Below are the code and all the weights of a small trained network. Each question names an input and a class and asks about switching units off, where a switched-off unit gives its printed mean instead of its output.

import numpy as np


def w(rows, s, z=0):
    codes = np.array(rows[::2]) - 128.0
    scale = np.full(codes.shape[1], s)
    scale[-1] = z or s
    return codes * scale


def norm(h):
    return h / np.sqrt((h * h).mean(-1, keepdims=True) + 1e-5)


def f(y):
    return y / 2 * (1 + np.tanh(0.7978845608 * (y + 0.044715 * y**3)))


def log_softmax(a):
    a = a - a.max(-1, keepdims=True)
    return a - np.log(np.exp(a).sum(-1, keepdims=True))


def net(x, mask):
    res = np.array(x, float).reshape(1, 4) / 4 @ E
    u = 0
    for l in range(2):
        y = f(norm(res) @ A[l][:, :-1].T + A[l][:, -1])
        res = res + np.where(mask[u : u + 12], y, B[l][:, -1]) @ B[l][:, :-1]
        u += 12
    return log_softmax(norm(res)[-1] @ U[:, :-1].T + U[:, -1])


A, B = {}, {}
E = w([
[248,116,119],'x0',
[92,255,189],'x1',
[111,191,78],'x2',
[87,78,76],'x3',
],0.0051)
A[0] = w([
[27,70,141,250],'L0N1',
[158,106,149,254],'L0N2',
[216,34,116,249],'L0N3',
[117,199,237,228],'L0N4',
[74,116,142,192],'L0N5',
[167,196,202,249],'L0N6',
[86,120,120,181],'L0N7',
[61,79,87,150],'L0N8',
[120,76,25,219],'L0N9',
[162,254,206,193],'L0N10',
[167,118,64,127],'L0N11',
[93,86,161,86],'L0N12',
],0.0098,0.0021)
B[0] = w([
[160,198,162,194],'L0N1',
[143,168,90,161],'L0N2',
[117,160,71,231],'L0N3',
[191,138,65,227],'L0N4',
[188,129,158,152],'L0N5',
[254,146,83,215],'L0N6',
[81,160,154,145],'L0N7',
[101,165,171,168],'L0N8',
[38,87,145,197],'L0N9',
[227,106,72,253],'L0N10',
[78,70,53,154],'L0N11',
[171,124,218,132],'L0N12',
],0.0078,0.0067)
A[1] = w([
[144,72,83,149],'L1N1',
[151,82,139,89],'L1N2',
[116,82,247,186],'L1N3',
[160,110,183,121],'L1N4',
[149,95,179,44],'L1N5',
[122,103,158,113],'L1N6',
[121,94,106,35],'L1N7',
[201,153,85,174],'L1N8',
[190,138,147,84],'L1N9',
[69,149,122,2],'L1N10',
[72,132,237,177],'L1N11',
[82,87,99,97],'L1N12',
],0.011,0.0031)
B[1] = w([
[35,129,83,177],'L1N1',
[115,173,87,120],'L1N2',
[251,230,253,147],'L1N3',
[240,102,166,124],'L1N4',
[237,115,212,109],'L1N5',
[227,139,120,116],'L1N6',
[127,46,96,122],'L1N7',
[100,220,192,254],'L1N8',
[243,114,166,162],'L1N9',
[145,103,83,128],'L1N10',
[163,243,189,176],'L1N11',
[137,99,78,149],'L1N12',
],0.0046,0.0068)
U = w([
[64,88,163,3],'0',
[53,171,153,235],'1',
[125,2,88,3],'2',
[58,127,114,3],'3',
[90,125,184,93],'4',
[198,153,54,253],'5',
[67,29,16,253],'6',
[81,161,208,101],'7',
],0.0097,0.0036)

Each question gives the input, the list of numbers given to net, and the class t.
The units are the neurons (one row each of A and B). Each row of codes is followed by its name. A weight is (code - 128) times the scale printed after its matrix; where a second scale follows, it is the last column's (A, B and U).
mask holds one flag per neuron, layer by layer. A switched-off neuron (its flag False) gives its mean, the last column of its row in B, instead of its output. The means were averaged over made-up inputs and are rounded, as every weight is.
A unit's drop is (log p(t) with every unit on - log p(t) with that unit switched off) / (log p(t) with every unit on - log p(t) with every unit switched off).
The circuit of an input: a set's keep is (log p(t) with only the set's units on - log p(t) with every unit switched off) / (log p(t) with every unit on - log p(t) with every unit switched off). Starting from the 12 units with the biggest drops (on a tie, the unit counted first), units are removed one at a time, each time the one whose removal leaves the highest keep (on an exact tie, the one counted first), for as long as the keep stays at least 0.8.
units of the circuit, in order: the units of the circuit, biggest drop first
top k neurons: the k neurons with the biggest drops, biggest first
drop of u: that unit's drop, to one decimal
input [-6,-8,0,6], class 1: units of the circuit, in order -> L0N10; L0N8; L0N1
input [0,0,-3,1], class 1: units of the circuit, in order -> L0N10; L0N6
input [-8,6,-8,-1], class 5: units of the circuit, in order -> L0N4
input [-4,-8,7,5], class 1: units of the circuit, in order -> L0N10; L0N8; L0N4
input [-4,-7,-7,-5], class 4: top 3 neurons -> L0N4; L0N10; L0N12
input [-3,-6,-5,-4], class 4: top 2 neurons -> L0N12; L0N10
input [2,-5,4,-7], class 6: top 2 neurons -> L0N11; L0N1
input [3,2,6,8], class 6: top 2 neurons -> L0N11; L1N8
input [8,-8,8,-7], class 6: drop of L0N11 -> 0.2
input [-6,-2,-4,-2], class 4: drop of L0N10 -> 0.0
input [-6,-7,0,6], class 7: drop of L0N12 -> 0.1
